In the rows, 128 means zero.
Facts:
babom Σ a; begro Σ c; bekim Σ b; bera Σ a; bigrir Σ a; bipur Σ b
bobru Σ a; bobu Σ a; brabi Σ c; brapul Σ a; bregrak Σ a; brikles Σ a
briklik Σ c; brusti Σ c; bubobrok Σ a; buregi Σ b; dalu Σ a; davu Σ b
demabra Σ a; detes Σ b; diza Σ b; dobrim Σ b; dofas Σ a; dokik Σ c
dovamok Σ a; dradin Σ a; drare Σ b; draru Σ c; dratu Σ b; dreples Σ a
dristeflo Σ b; dritrer Σ a; drorum Σ a; drukul Σ a; dusin Σ b; fekas Σ a
fenok Σ a; fenus Σ b; flabin Σ c; flalem Σ a; flasem Σ c; flavel Σ c
flesen Σ b; fliklo Σ b; flofe Σ a; floklen Σ a; flufor Σ b; fogoko Σ a
fulu Σ c; furik Σ c; futugol Σ a; gasuk Σ c; gegrur Σ a; gelukluk Σ b
geski Σ a; gose Σ c; grasas Σ a; grebe Σ c; grede Σ a; grelak Σ a
gremo Σ b; grigru Σ b; grikin Σ b; groflom Σ a; gruflam Σ b; gudrus Σ c
guple Σ c; kadrir Σ c; kago Σ b; kebal Σ b; kigra Σ c; kisos Σ c
klarol Σ b; kleflir Σ b; kleguk Σ a; klikla Σ a; klikle Σ a; klimar Σ b
klinela Σ a; kloflik Σ c; kloflis Σ b; klunos Σ a; kobris Σ a; kodro Σ a
kuge Σ a; kuzar Σ a; labru Σ a; lekik Σ a; lifi Σ b; losa Σ a
lovu Σ c; luklen Σ b; luplik Σ b; lustes Σ a; metrus Σ a; mezil Σ a
mufur Σ c; mutis Σ a; muzuplo Σ a; nebar Σ b; nelon Σ b; nemusu Σ b
nezes Σ c; nizos Σ b; nobrel Σ c; nugos Σ a; pedros Σ a; pimasol Σ a
piro Σ b; pitrin Σ a; platrur Σ b; plazeskul Σ a; pleflur Σ a; pleplu Σ c
pligri Σ b; plistos Σ b; plodre Σ c; ploklu Σ a; plosu Σ a; plozokik Σ c
pludis Σ b; pludram Σ a; plunan Σ c; potus Σ b; puzeven Σ a; rane Σ a
ranuku Σ a; redus Σ a; reflin Σ a; revur Σ c; rifli Σ c; rine Σ b
rodozam Σ c; rovul Σ b; rugror Σ b; rulir Σ c; rumo Σ a; sadrol Σ b
sebres Σ a; setro Σ c; sibril Σ b; sipome Σ c; skabru Σ c; skarisku Σ b
skatre Σ a; skigre Σ a; skiman Σ b; skirik Σ b; skobem Σ a; skola Σ a
skudrugi Σ a; sobrake Σ b; sodrer Σ c; sodrus Σ a; soken Σ a; sonir Σ b
soze Σ a; stabruk Σ a; stagrunu Σ c; steru Σ a; steski Σ c; stube Σ a
stubo Σ b; stutuk Σ c; stuvok Σ a; talun Σ a; taplo Σ a; tatetri Σ b
tatrin Σ a; toster Σ c; travol Σ a; tregir Σ b; trokem Σ a; troklapi Σ a
trolar Σ c; tropas Σ b; trovum Σ c; tubuk Σ a; tute Σ b; tuzor Σ b
vofik Σ b; voflo Σ c; zaki Σ c; zaklabrok Σ a; zari Σ c; zatok Σ c
zenefak Σ c; zibo Σ a; ziflis Σ a; ziplozor Σ a; zupi Σ c; begro ρ pludis
bipur ρ kleflir; bipur ρ klunos; brikles ρ pleflur; briklik ρ grede; dalu ρ dristeflo; dalu ρ kodro
dalu ρ tute; detes ρ skobem; detes ρ plunan; diza ρ talun; dradin ρ lustes; dradin ρ kloflis
dritrer ρ skudrugi; drorum ρ gudrus; drorum ρ nizos; drorum ρ dovamok; dusin ρ brapul; dusin ρ babom
flesen ρ grikin; flesen ρ furik; flesen ρ grebe; floklen ρ kadrir; floklen ρ pleflur; floklen ρ ranuku
floklen ρ buregi; fogoko ρ drukul; fogoko ρ kobris; fogoko ρ zenefak; fulu ρ skabru; fulu ρ steski
fulu ρ drare; futugol ρ grelak; gelukluk ρ gruflam; gelukluk ρ sodrus; geski ρ kloflik; geski ρ skiman
geski ρ sobrake; gose ρ sonir; gose ρ plunan; kago ρ soken; kago ρ bekim; kago ρ klarol
kigra ρ kobris; kigra ρ pludis; kigra ρ pligri; kleguk ρ flavel; klikla ρ gasuk; klikla ρ draru
klikla ρ stagrunu; klinela ρ muzuplo; klinela ρ nobrel; kuge ρ grede; labru ρ grasas; lekik ρ brusti
lekik ρ muzuplo; lovu ρ gegrur; lovu ρ zari; metrus ρ flavel; metrus ρ kloflis; nebar ρ steru
nelon ρ pludram; nelon ρ davu; nezes ρ stabruk; nezes ρ pludram; nezes ρ skiman; nugos ρ potus
nugos ρ klikle; nugos ρ dofas; nugos ρ skatre; pimasol ρ klikle; pimasol ρ skatre; pitrin ρ grasas
pitrin ρ fenok; pitrin ρ draru; plistos ρ revur; plosu ρ flufor; plosu ρ plunan; plosu ρ luklen
puzeven ρ fenus; puzeven ρ dovamok; puzeven ρ troklapi; rodozam ρ gremo; rodozam ρ fliklo; rodozam ρ gudrus
rodozam ρ pleflur; rodozam ρ losa; rodozam ρ flalem; rulir ρ fenus; rulir ρ grigru; rulir ρ tatetri
rulir ρ flasem; sadrol ρ kodro; sadrol ρ zari; sadrol ρ rifli; sadrol ρ toster; setro ρ furik
setro ρ fliklo; setro ρ mufur; setro ρ skola; sibril ρ gudrus; sibril ρ rumo; skarisku ρ ploklu
skirik ρ tubuk; skirik ρ lifi; skirik ρ demabra; sodrer ρ platrur; sodrer ρ bregrak; soze ρ babom
stutuk ρ dreples; stutuk ρ redus; travol ρ taplo; travol ρ soken; travol ρ flavel; travol ρ ziplozor
tregir ρ drukul; tregir ρ skigre; tregir ρ pleplu; tregir ρ mezil; tregir ρ ranuku; trokem ρ kisos
trolar ρ dokik; trolar ρ flabin; trovum ρ ziplozor; tuzor ρ zenefak; tuzor ρ revur; zaki ρ brabi
zaki ρ davu; zaklabrok ρ furik; zaklabrok ρ muzuplo; zaklabrok ρ kebal; zatok ρ taplo; zatok ρ dofas
zibo ρ kodro; zibo ρ dokik; zibo ρ talun; zibo ρ dovamok; zibo ρ pligri; ziflis ρ fenus

Known rows:
zibo: [124 149 112 133  80 141  97 118 187 150  96 121 148 111 107 102 153 184
 152 135 187 151 128  49 161 168 114 162 161 195]
kuge: [139 137 112 139 115 147  95 110  99 120 154 143 135 129 114 108 105 151
 148 156 162 133 127  61 126 159 142 143 137 169]
tropas: [129 110 148 129 138 136 163 104 118  98 100 113 125 130 131 161 130 124
 121 112  84  75 184 169 159 118 133 133 104  99]
gelukluk: [137 108 141 131 127 151 153  94 121  86  97 128 127 134 142 159 131 141
 116 105  92  80 193 165 169 129 142 166 110 100]
kigra: [133 133 102 112  94  84 110 174 190 160  87 143 115 131 189 132 151 142
 100  92 172 158  90 205 154 131 121 200 154  92]
gasuk: [ 92 176 102 110 147 117 107 130 146 162 122 165 158 163 193 136 136  88
 102 138 108 152  71 231 104  89 140 118 117  50]
klinela: [179 105 151 163 101 172  47 140 119 116 136 154 163 128 110  97 144 152
 165 154 147 150 135  67 114 148 125 125 148 143]
potus: [105 102 162 137 132 143 213 118 128  94 130 102 119 117 129 150 128 125
 149 114  81 100 175 179 143 147 129 103  91  80]
nizos: [108 130 157 106 158 134 173 109 161 116  73  90 130 110 103 167 171 114
 104  82  93 115 188 150 154 105  94 111 118 128]
skola: [141 124 153 140 138 166  67 147 120 128 144 129 144 111  92 104 143 111
 142 138 139 151 129  44  87 128 103  83 142 161]
klikle: [109 131 131 146 120 140 153 135 106 127 191 115 126 113  98  99 106 134
 180 165 152 153 110  78  98 173 130  78 122 150]
travol: [121 115 117 165  89 190 154 127 148 109 186 151 142 108 138  67 104 189
 187 145 163 184 120  70 131 207 143 133 126 140]
stube: [133 138 118 138 121 139 102 120  98 131 156 131 135 126 106 111 106 140
 154 158 156 134 121  65 121 149 135 119 134 165]
grelak: [127 140 121 135 127 128 106 122  88 131 162 123 128 127  99 117 106 127
 156 165 154 126 119  67 112 143 134 107 131 168]
puzeven: [146 156 112 122 123 139 109 105 153 140 122 132 165 118  88 110 156 185
 148 129 190 200 137  64 159 150 110 148 160 200]
labru: [100 176 103 141 129 182  73  97 123 146 134 159 185 135 144 106  96 146
 164 177 144 142 117  79 142 144 140 107 117 127]
muzuplo: [162 114 171 152 126 138  62 158  96 129 149 124 151 127  78 115 150 105
 172 168 135 136 123  74  83 124 108  66 138 141]
rine: [127 111 149 128 139 136 163 102 119  99  99 113 126 132 129 163 130 125
 122 112  82  77 183 169 161 119 134 134 105  99]
dusin: [136 109 138 130 125 148 153  90 115  82 100 130 123 134 141 161 130 137
 114 104  93  75 196 165 166 136 144 174 111 104]

Rows:
No name comes twice in this set of rows, the named rows included.
[110 136 106 116  76  94 125 133 213 144  90 146 109 152 178 114 183 132
  82 108 123 123  76 189 105 122 142 197 163 112] | lovu
[179 103 152 163 102 187  39 142 131 114 132 162 166 123 113  93 150 152
 157 143 145 156 139  56 113 144 121 128 150 145] | zaklabrok
[102 102 165 137 135 141 219 123 127  96 135  97 119 117 124 149 128 120
 153 117  80 102 171 183 139 144 127  90  90  77] | kloflis
[ 91 148 120 104  94  58 142 148 196 160  99 113  98 152 148 130 188  93
  88 121 117 112  65 197  80 105 127 146 156 116] | zari
[155 129 104 109 126  52 134 151 143 156 129 165 113 145 135 103  83 119
  79 107  59 144  60 207  97  56 129 144 125  96] | kloflik
[166  80 177 149 123 186 109 121 153  83  77 141 152 125 139 146 166 136
 117  91  71 102 202 157 152 117 119 145 120  83] | flesen
[121 117 145 116 149 178 153  98 174  97  73 121 133 106 133 149 160 136
  88  63  91 120 198 130 161 111 107 151 120 123] | sibril
[108 135 109  97 157 109 115 176 148 148 129 140  92 118 181 133 127  73
  61  71 139 160  87 173  94  98 109 148 135  89] | kadrir
[120 113 113 135 103 125 176 154 173 122 166 162 117 138 190  99 142 139
 119 103 127 192  77 218 100 153 147 160 131  66] | trovum
[129 150 112 123 122 167  96 115 169 136 117 134 152 104 103  96 149 168
 128 114 175 184 135  35 140 149 106 146 156 198] | drorum

The same objects again, as new rows of numbers:
Known rows:
revur: [166 118  98 166 123 150 151  59 138 119 126 125  99  91 105 106 166 154
 114 123 132  70 102  63 144 138 105 141 139 183 128  99 139 107  94 136
 186 123 149 148 117  88 178 130 153 121 139 167 125 123]
bera: [125 131 140 116 121 122 153 120 148 109  96 151 154 148 147 152 105 135
 131 132  91 148 114 139 128 127 151  83 119 114 111 157 134 127 111 132
 117 115 116 114 137 143 123 141 118 115 130 124 133 138]
puzeven: [ 83 143 150  67 164 121 119 182 107 122  91 129 111 175 145 169 111 135
 161 108 123 142 114 199 182 100 100  95 136 114 167 138 130 135 138  65
  72  77  97 134 156 137 161 130 136 115 117 105 130 138]
dovamok: [ 73 155 133  82 129 109 157 150 161 107  92 156 120 160 136 160  91 129
 127  98  84 149 136 135 146 100 139  73 115 135 104 141 149 134 119 116
 104  94  92 127 151 134 136 143 121 119 129 120 148 135]
dradin: [139 108 154  73 149 119 110 146 111 138 129 133 143 166 136 143 111 134
 157 122 118 147 113 162 168  94 106 101 136  93 145 160 151 120 133 112
 107 123 105  93 147 127 118 119 133 126 123 113 104 131]
brapul: [142 120 144 138 123 136 153 115 138 111  93 143 159 142 153 156 117 152
 135 155  92 139  95 150 116 153 150  77 121 105 113 148 118 123 109 123
 118 108 128 116 132 147 134 137 125 104 125 127 126 141]
pludram: [108 130 133 130 128 114 144 145 140 114  81 142 150 144 125 129 101 140
 148 144  87 135 104 166 119 163 171  95 111  94 105 161 124 126 125 127
 116 107 110  99 154 144 125 127 105 126 139 117 144 132]
nebar: [ 78 155  89 115 127 128  83 191  81 180 192  93 104 121 111 121 142  90
 157 103 181 126 143 145 135 131 128 170 129 134 167 128 127 137 144 136
  73 136 133 149 109 113 128  93 126 125 120 131 123 131]
losa: [115 124 141 136 123 125 149 128 138 109  86 147 152 151 137 142 105 143
 141 149  94 137  94 157 114 160 155  86 116 106 104 154 122 123 117 122
 113  98 117 109 142 147 137 136 114 110 131 125 132 134]
zibo: [ 85 144 132  64 150 121 121 177 110 132 101 130 121 159 133 154  99 134
 159 105 121 126 110 180 186  98 106  87 127 115 174 163 143 126 118  78
  86  92 100 120 152 124 160 108 140 123 123 120 118 135]
dokik: [176 116 137 149 136 138 143  71 152 103 116 131  91 104 115 115 156 148
  95 119 130 102 142  75 133 100  94 158 145 174 122  74 137 122 128 116
 192 133 140 151 125 106 149 154 151 141 135 141 133 117]
flufor: [122 139 103 184  98 156 122 147 107 141 166 110 156 103 146 137 167 115
 101 142 157 135 145 131  90 173 140 147 113 130 112 108  87 147 135 166
 108 135 158 155  95 142 116 129 121 116 114 135 131 134]
zaki: [162 119 126 116 169 108 102 121 122 147 119  97  64 114  80  74 147 132
 154 100 153  84 131 141 154 104  99 202 148 133 177 111 156 122 150  97
 172 138 124 122 147  93 157 112 152 175 142 123 132 114]
grasas: [114 132 137 110 123 106 152 132 149 108  95 153 149 145 131 135  94 135
 139 126  87 143 120 144 124 131 159  94 112 100 104 165 138 126 116 130
 126 122 108  99 145 139 113 129 110 128 133 120 138 138]
tropas: [121 130 122 177 102 150 112 137 106 135 173 124 169  95 146 130 143 116
  95 149 162 142 152 111 101 162 116 125 114 142 106 101  82 136 136 161
 116 152 149 151  93 145  91 139 111 122 116 138 117 123]
grikin: [ 90 144 109 162 102 120 111 158 125 138 175 121 154  99 118 106 119 108
 105 141 155 143 159 113  93 161 143 146 112 132 100 108 100 141 155 168
 124 156 136 139 117 144  80 130  97 147 130 127 140 119]
drorum: [126 134 159  70 154 132 116 151 111 121 103 134 131 167 155 168 104 134
 142 116 127 138 111 172 184  78  91  84 135 123 176 159 140 127 114  79
 105 107 114 129 138 130 144 118 144 113 117 120 103 135]
kadrir: [165 120 127 162 142 127 140  84 155 117 112 125  86 106  91  92 152 150
 114 123 129  93 130  94 116 137 120 173 142 158 113  77 138 124 141 121
 183 128 135 138 135 110 158 147 141 147 141 134 150 113]
demabra: [119 127 139 120 122 119 153 122 146 105  93 149 153 147 141 144 103 136
 132 140  86 140 110 146 123 132 152  76 115 108 102 157 128 125 116 129
 124 114 114 109 143 143 121 136 114 119 132 124 132 136]

Rows:
No name comes twice in this set of rows, the named rows included.
[ 79 145 127 168 113 155 113 163 111 128 157 120 140 111 148 155 153 122
  87 138 167 146 157 130 112 160  99 129 125 157 104  60  73 153 162 125
  84 109 132 180 104 155 129 165 120 109 103 124 142 122] | fenus
[122 138 103 153 129 125  82 205  74 176 173  69 127 114 130 118 172  95
 163 116 171 117 163 210 109 172 142 214 121  81 188 144  99 160 154 142
 102 142 155 136 118 125 121  88 130 156 108 110 124 153] | detes
[134 110 131  67 166  98 116  93 175 135 108 113  10  78 100 102 153  96
 157 109 151  90 176  71 130  53  93 191 173 133 199 107 132 101 150  73
 141 191  99  90  98 105 156 111 177 200 116 118 152 106] | briklik
[150 126 144  99 149  97 120 183 115 140  98 102 135 165 142 134 121 120
 184 113 102 127 142 240 137 117 156 156 121  53 184 206 137 146 127 111
 129 116 120  89 158 125 131  95 130 165 122  99 127 158] | plosu
[179 110 159 153 156  90 111  91 163 116  89 132 101 120  71  49 100 139
  99 147 129 110 137 109 105 129 143 199 144 126 106  88 142 125 171 112
 228 159 133 105 166 125 101 141 107 190 163 112 151  85] | furik
[219 119 136 117 159 122 117 109 131 140 140  86  60 126 124 110 180 115
 141  74 145  92 170 143 138  64 104 233 150 123 211 121 158 147 128 107
 193 153 154 141 129  82 160 108 175 181 125 112 125 147] | gose
[ 95 158  92  54 128 124 139 145 109 142 130 131 109 151 132 152 104 117
 181  88 111 119  95 138 191  94 136  88 126 133 181 200 171 113  75 115
  84 104 112 125 130  96 166  84 145  97 133 144 108 153] | fogoko
[110 134 159  69 160 130 114 167 114 120  96 133 119 175 156 175 106 132
 142 112 124 145 120 187 178  88  93  96 139 117 171 141 134 132 131  67
  88  91 104 133 143 139 154 130 144 115 113 108 123 137] | ziflis

Now the same objects, written a new way:
Known rows:
tropas: [127  93 133 160  89 172 117 120 109 130  66 143 120 154 114 146 127 163
 111 137 131 144 116 199 168 113 150 134 125 118 133 128 137  83]
lekik: [135 128 135 140 138 143 134 113 130 140 186 126 124  92 128 119 127 127
 118 154 153 120 138  80 125 141  97 127 114  92 147 116 120 165]
labru: [128  92 141 136 167 160 135 108 120 139 163 114 128  92 145 150 126 138
 135 118 143 127 134 116 115 153  98 131 128  97 134 118 110 167]
drukul: [142  96 138 167 158 136 137 162 109 147 184 107 136 119 128 115 127 136
 134 124 155 128 125 113 127 144  97 118 131 134 145 127 124 166]
gose: [114 175 138 155  91 140 150 156 131 103  95 122 126 119 131 116 140 142
  92 129 124 118 122 135  65 151 125 149 116 117 103 139 103  98]
skola: [139 110 136 150 168 134 126 115 121 133 171 119 137 126 136 104 128 126
 124 171 152 111 138 112 118 133 120 123 120 115 150 119 129 168]
tuzor: [125 111 131 159  62 180 119 146 107 139  98 144 115 144 107 154 128 163
 110 114 137 154 119 187 174 126 121 144 127 119 135 126 131  82]
buregi: [126  93 134 165  96 169 107 141 101 130  78 136 129 193 121 137 126 160
 115 141 134 142 126 220 163 115 151 142 133 139 139 127 143  84]
stuvok: [138  94 140 152 157 149 137 121 122 140 171 111 132 104 135 128 123 134
 125 134 149 120 131 104 119 131 106 117 122 107 137 124 117 162]
fenok: [131  79 141 143 188 146 136 108 114 135 142 114 133  96 145 139 128 140
 143 128 140 125 125 128 114 155 113 123 131 109 135 121 116 172]
plosu: [133 100 145 160 118 170 140 119 134 145 180 117 122 103 133 107 125 131
 116 114 156 107 155  97 101 124  97 127 129  90 126 136 107 152]
gruflam: [130  86 134 163  97 165 118 120 107 128  54 143 122 154 113 136 128 163
 114 143 129 142 111 203 167 113 157 129 127 124 133 130 140  85]
pedros: [139  95 140 152 157 151 137 121 122 140 171 111 132 103 135 129 123 133
 125 134 149 120 130 101 118 131 106 117 122 108 138 124 118 162]
flofe: [139  94 139 152 157 149 138 121 123 140 172 110 132 103 135 127 123 134
 125 135 149 120 130 103 119 131 106 117 122 107 138 124 117 161]
kloflik: [124 159 134 148 152 118 153 162 124 107  47 102 139 149 132 129 137 139
 100 154 111 136  93 120  87 134 144 134 101 131 114 123 115 101]
pludis: [137  85 128 174  98 160 119 136  98 133  72 139 125 144 103 143 135 166
 115 129 136 148 105 211 170 116 153 132 126 140 137 131 137  88]
dusin: [124 101 134 153  70 183 117 118 114 132  77 144 116 146 115 155 125 161
 108 130 131 146 123 190 167 116 136 140 124 106 131 126 131  78]
taplo: [136  71 137 169 176 137 142 121 117 126 187 113 134 108 142 139 108 141
 116 135 151 118 115 102 126 134 122  87 126 122 138 126 136 175]
klarol: [124  80 131 171 116 173 125 120 107 121  61 147 119 161 118 148 122 170
 101 128 134 142 108 192 172 116 165 117 130 132 135 127 146 100]

Rows:
No name comes twice in this set of rows, the named rows included.
[122 187 126 147  97 136 145 175 118 108 134 112 132  95 123 167 142 145
  95 118 127 141 105 139  84 164 106 156 105 135 117 124  98 102] | kigra
[116 178 133 142 112 129 146 157 124 100  97 117 133 113 134 145 136 142
  99 141 118 133 104 133  82 159 125 145 108 123 113 125 109 105] | briklik
[130 117 140 144 132 171 124 144 121 146 219 104 133 138 146 145 118 129
 120 122 155 122 158 111 114 136  81 141 127 111 143 118 112 155] | floklen
[144  65 133 165 173 130 135 111 113 142 179 105 134 101 130 137 130 134
 124 130 152 119 127 120 111 128 122 120 119 113 135 127 114 161] | gegrur
[114 185 133 138 102 135 146 157 126 101 104 118 130 108 134 152 135 142
  97 137 118 134 107 129  81 161 116 148 107 117 112 124 106 100] | fulu
[146 111 136 158  97 200 116 118 111 119  35 138 137 120 110 139 130 168
 118 156 128 136  96 225 172  98 161 119 121 147 140 133 136  87] | fenus
[128 104 131 159 107 161 100 117 105 121  68 144 132 194 120 126 131 155
 111 174 135 132 128 224 161 110 170 143 126 137 146 124 147  88] | fliklo
[118 176 134 132 129 139 153 161 133 115  67  99 133 148 135 151 133 136
  90 139 112 142 106  99  88 130 124 147  95 112 112 116 103  92] | nezes
[143 110 135 154 170 116 135 115 121 134 154 128 133 106 124  87 132 127
 129 179 151 115 123  97 127 140 123 113 117 112 151 120 135 174] | muzuplo
[119 118 132 155  53 189 113 156 106 141 119 140 116 169 115 160 124 161
 108 108 139 155 135 192 171 127 113 155 131 120 137 123 130  78] | tregir
[136  97 131 160  99 187 106 115 106 123  70 134 134 156 117 153 131 163
 110 149 133 134 117 233 160 100 164 139 124 141 139 128 133  83] | nizos

